Below are the code and all the weights of a small trained network. Each question names an input and a target symbol and asks about switching units off, where a switched-off unit gives its printed mean instead of its output.

import numpy as np


def w(rows, s, z=0):
    codes = np.array(rows[::2]) - 128.0
    scale = np.full(codes.shape[1], s)
    scale[-1] = z or s
    return codes * scale


def norm(h):
    return h / np.sqrt((h * h).mean(-1, keepdims=True) + 1e-5)


def f(y):
    return np.maximum(y, 0)


def softmax(a):
    e = np.exp(a - a.max(-1, keepdims=True))
    return e / e.sum(-1, keepdims=True)


def log_softmax(a):
    a = a - a.max(-1, keepdims=True)
    return a - np.log(np.exp(a).sum(-1, keepdims=True))


def net(x, mask):
    ids = ['αβγδεζθλμξπστφψω'.index(c) for c in x.split()]
    T = len(ids)
    res = E[ids] + P[:T]
    r = norm(res)
    for j in range(2):
        rows = slice(3 * j, 3 * j + 3)
        q, k, v = (r @ M[0][rows].T for M in (Q, K, V))
        z = softmax(np.where(np.tri(T) > 0, q @ k.T / 3**0.5, -1e9)) @ v
        o = O[0][rows]
        res = res + np.where(mask[j], z, o[:, -1]) @ o[:, :-1]
    y = f(norm(res) @ A[0][:, :-1].T + A[0][:, -1])
    res = res + np.where(mask[2:18], y, B[0][:, -1]) @ B[0][:, :-1]
    return log_softmax(norm(res)[-1] @ U[:, :-1].T + U[:, -1])


Q, K, V, O, A, B = {}, {}, {}, {}, {}, {}
E = w([
[158,63,152,164,66,90,60,110],'α',
[105,82,122,171,136,63,35,141],'β',
[103,1,178,64,137,114,182,135],'γ',
[138,53,118,166,107,54,64,135],'δ',
[72,160,92,126,184,33,18,178],'ε',
[75,182,112,167,147,67,14,136],'ζ',
[43,95,210,98,204,179,40,141],'θ',
[214,174,162,226,114,136,146,166],'λ',
[75,186,113,34,124,14,69,116],'μ',
[138,143,145,1,94,38,78,121],'ξ',
[111,116,149,178,70,119,214,64],'π',
[121,70,148,166,113,95,21,127],'σ',
[175,127,220,115,59,184,167,95],'τ',
[102,93,147,175,78,103,43,80],'φ',
[213,71,206,101,172,153,92,222],'ψ',
[152,185,148,32,61,53,77,91],'ω',
],0.0088)
P = w([
[135,140,80,107,103,125,98,112],'0',
[187,106,83,121,123,112,79,51],'1',
[118,146,93,118,108,124,110,128],'2',
[176,100,161,138,152,65,107,49],'3',
[112,151,108,115,109,118,122,134],'4',
[174,99,173,147,159,66,118,49],'5',
[105,154,121,121,111,118,131,141],'6',
[173,102,173,149,160,80,128,56],'7',
[98,156,136,125,115,115,142,147],'8',
[162,109,166,155,162,92,137,67],'9',
[87,161,156,129,126,111,160,153],'10',
[152,115,157,148,167,100,146,81],'11',
[123,96,226,112,6,72,126,193],'12',
],0.019)
Q[0] = w([
[157,138,102,126,88,230,135,221],'H1',
[115,123,6,98,169,209,179,102],'H1',
[228,130,124,127,232,106,97,9],'H1',
[157,64,194,209,178,54,88,36],'H2',
[55,140,39,170,105,210,116,199],'H2',
[185,132,33,117,233,188,120,15],'H2',
],0.012)
K[0] = w([
[100,91,128,143,86,19,58,93],'H1',
[214,72,73,145,98,126,8,63],'H1',
[174,95,112,145,253,207,192,41],'H1',
[149,186,128,73,232,218,232,130],'H2',
[159,140,89,67,60,61,28,108],'H2',
[216,44,80,151,196,169,128,28],'H2',
],0.011)
V[0] = w([
[46,108,96,122,156,8,116,75],'H1',
[220,202,149,174,136,78,64,202],'H1',
[143,61,195,49,135,140,77,164],'H1',
[101,77,118,135,209,135,96,216],'H2',
[212,101,72,151,108,42,198,203],'H2',
[173,208,118,51,221,170,163,124],'H2',
],0.015)
O[0] = w([
[64,122,39,46,115,148,157,142,255],'H1',
[192,189,178,80,136,188,43,208,232],'H1',
[142,154,167,173,28,213,151,110,209],'H1',
[167,166,59,126,134,125,61,51,49],'H2',
[253,187,53,125,118,5,162,207,116],'H2',
[128,212,125,90,173,153,189,90,33],'H2',
],0.017,0.0092)
A[0] = w([
[150,93,140,78,128,83,132,77,193],'N1',
[198,175,83,122,163,165,134,76,1],'N2',
[120,78,129,99,189,100,192,152,108],'N3',
[140,127,123,77,118,152,105,82,104],'N4',
[99,156,135,127,184,214,107,7,30],'N5',
[186,204,164,153,86,184,106,63,103],'N6',
[209,140,143,117,114,84,102,147,178],'N7',
[98,127,87,109,115,145,101,47,163],'N8',
[156,155,110,103,91,186,88,127,116],'N9',
[125,192,77,118,156,134,87,127,60],'N10',
[123,185,125,156,70,174,98,158,138],'N11',
[114,85,98,102,149,127,131,164,141],'N12',
[92,179,54,146,119,150,102,182,171],'N13',
[55,153,97,140,180,58,110,148,100],'N14',
[153,144,199,189,117,180,165,124,173],'N15',
[100,96,87,147,56,107,197,51,149],'N16',
],0.017,0.0079)
B[0] = w([
[97,149,61,205,127,156,206,130,154],'N1',
[180,249,75,247,59,135,106,127,144],'N2',
[99,192,86,191,183,49,84,128,172],'N3',
[113,161,204,176,177,104,85,122,163],'N4',
[58,157,182,151,248,239,167,86,157],'N5',
[142,246,36,174,122,198,124,198,222],'N6',
[186,155,122,92,192,138,154,124,224],'N7',
[177,180,150,132,209,118,97,144,183],'N8',
[86,124,101,189,149,85,95,107,239],'N9',
[196,136,200,167,112,140,214,102,146],'N10',
[134,189,114,192,127,127,177,95,251],'N11',
[124,192,172,160,136,91,115,123,220],'N12',
[159,71,141,91,89,127,166,43,229],'N13',
[137,91,130,243,81,140,159,179,150],'N14',
[190,141,158,170,133,43,134,77,227],'N15',
[222,48,102,136,206,178,109,74,192],'N16',
],0.015,0.011)
U = w([
[167,77,118,145,56,155,123,219,138],'α',
[130,134,80,113,88,47,58,58,82],'β',
[192,45,73,120,163,191,185,100,194],'γ',
[180,101,51,76,83,96,133,151,142],'δ',
[147,195,146,85,171,49,110,1,3],'ε',
[70,175,161,94,200,98,37,100,79],'ζ',
[88,148,159,146,234,233,132,106,139],'θ',
[189,121,165,46,227,133,114,186,237],'λ',
[67,166,65,47,204,103,144,92,139],'μ',
[113,138,101,117,58,176,232,74,123],'ξ',
[73,123,57,222,193,78,152,178,67],'π',
[91,123,110,193,67,151,39,110,75],'σ',
[162,105,238,176,135,67,153,69,42],'τ',
[95,48,113,107,124,232,101,209,235],'φ',
[167,216,85,234,98,194,128,175,80],'ψ',
[52,194,172,113,130,152,186,225,104],'ω',
],0.0093,0.0045)

Each question gives the input, a string of symbols that net reads in full, and the target symbol t.
The units are the heads (3 rows each of Q, K, V and O) and the neurons (one row each of A and B). Each row of codes is followed by its name. A weight is (code - 128) times the scale printed after its matrix; where a second scale follows, it is the last column's (O, A, B and U).
mask holds one flag per unit, heads first, then neurons. A switched-off unit (its flag False) gives its mean, the last column of its rows in O or B, instead of its output. The means were averaged over made-up inputs and are rounded, as every weight is.
A unit's drop is (log p(t) with every unit on - log p(t) with that unit switched off) / (log p(t) with every unit on - log p(t) with every unit switched off).
The circuit of an input: a set's keep is (log p(t) with only the set's units on - log p(t) with every unit switched off) / (log p(t) with every unit on - log p(t) with every unit switched off). Starting from the 12 units with the biggest drops (on a tie, the unit counted first), units are removed one at a time, each time the one whose removal leaves the highest keep (on an exact tie, the one counted first), for as long as the keep stays at least 0.8.
units of the circuit, in order: the units of the circuit, biggest drop first
top k neurons: the k neurons with the biggest drops, biggest first
which heads matter: for each layer, one digit per head in row order, 1 if its drop is at least 0.15 and else 0, layers parted by /
input λ ξ β, target λ: units of the circuit, in order => [H1]
input ξ ξ ξ, target ξ: which heads matter => 01
input ξ σ ω β, target β: top 3 neurons => [N6 N13 N12]
input σ θ ξ ξ ω ξ, target θ: which heads matter => 01
input ξ ξ β ψ θ μ ψ ψ μ φ β ψ θ, target β: units of the circuit, in order => [H2 H1 N6]
input ω ω μ ω ε δ ω, target ε: which heads matter => 11
input λ ψ ζ α β ω π σ, target π: which heads matter => 10
input ζ ε φ ω φ ω ε λ ζ ζ ψ, target ζ: which heads matter => 11
input ψ δ μ α λ ω π δ ω ζ γ ω λ, target γ: units of the circuit, in order => [H1 N16]
input π ω ω μ ζ ω ω λ θ φ, target θ: units of the circuit, in order => [H2 N5]
input θ σ β ζ δ λ ζ ψ ω δ π, target ω: units of the circuit, in order => [H1 H2 N16]
input ζ α ω π, target π: units of the circuit, in order => [H1 H2]
input φ ψ ψ λ ε γ φ ω ξ φ, target γ: units of the circuit, in order => [H1 N16]
input γ δ π ε β ψ β θ ξ μ, target θ: units of the circuit, in order => [H2]
input σ ψ β π μ ξ μ ξ ω β ω ε, target π: top 2 neurons => [N3 N14]
input ω ξ μ φ α ε ζ ε ζ, target ζ: units of the circuit, in order => [H2 H1 N6]
input ξ ε β φ ψ, target β: top 2 neurons => [N13 N6]
input ξ δ ξ φ ξ ψ ξ ψ φ, target ξ: which heads matter => 10
input δ σ ε δ ζ δ σ φ λ π φ δ, target π: which heads matter => 10
input ξ ω τ ω ξ γ ζ ω σ ψ π, target σ: which heads matter => 01
input ω ξ σ ζ ω α σ π ω μ ψ, target ω: top 2 neurons => [N16 N6]
input ψ ω ψ ω σ λ α β ψ, target α: units of the circuit, in order => [H2]
input σ σ ω ξ ω ξ λ ξ γ α τ ω ξ, target τ: which heads matter => 11
input ψ λ γ π β ξ φ φ ξ ξ, target π: which heads matter => 10
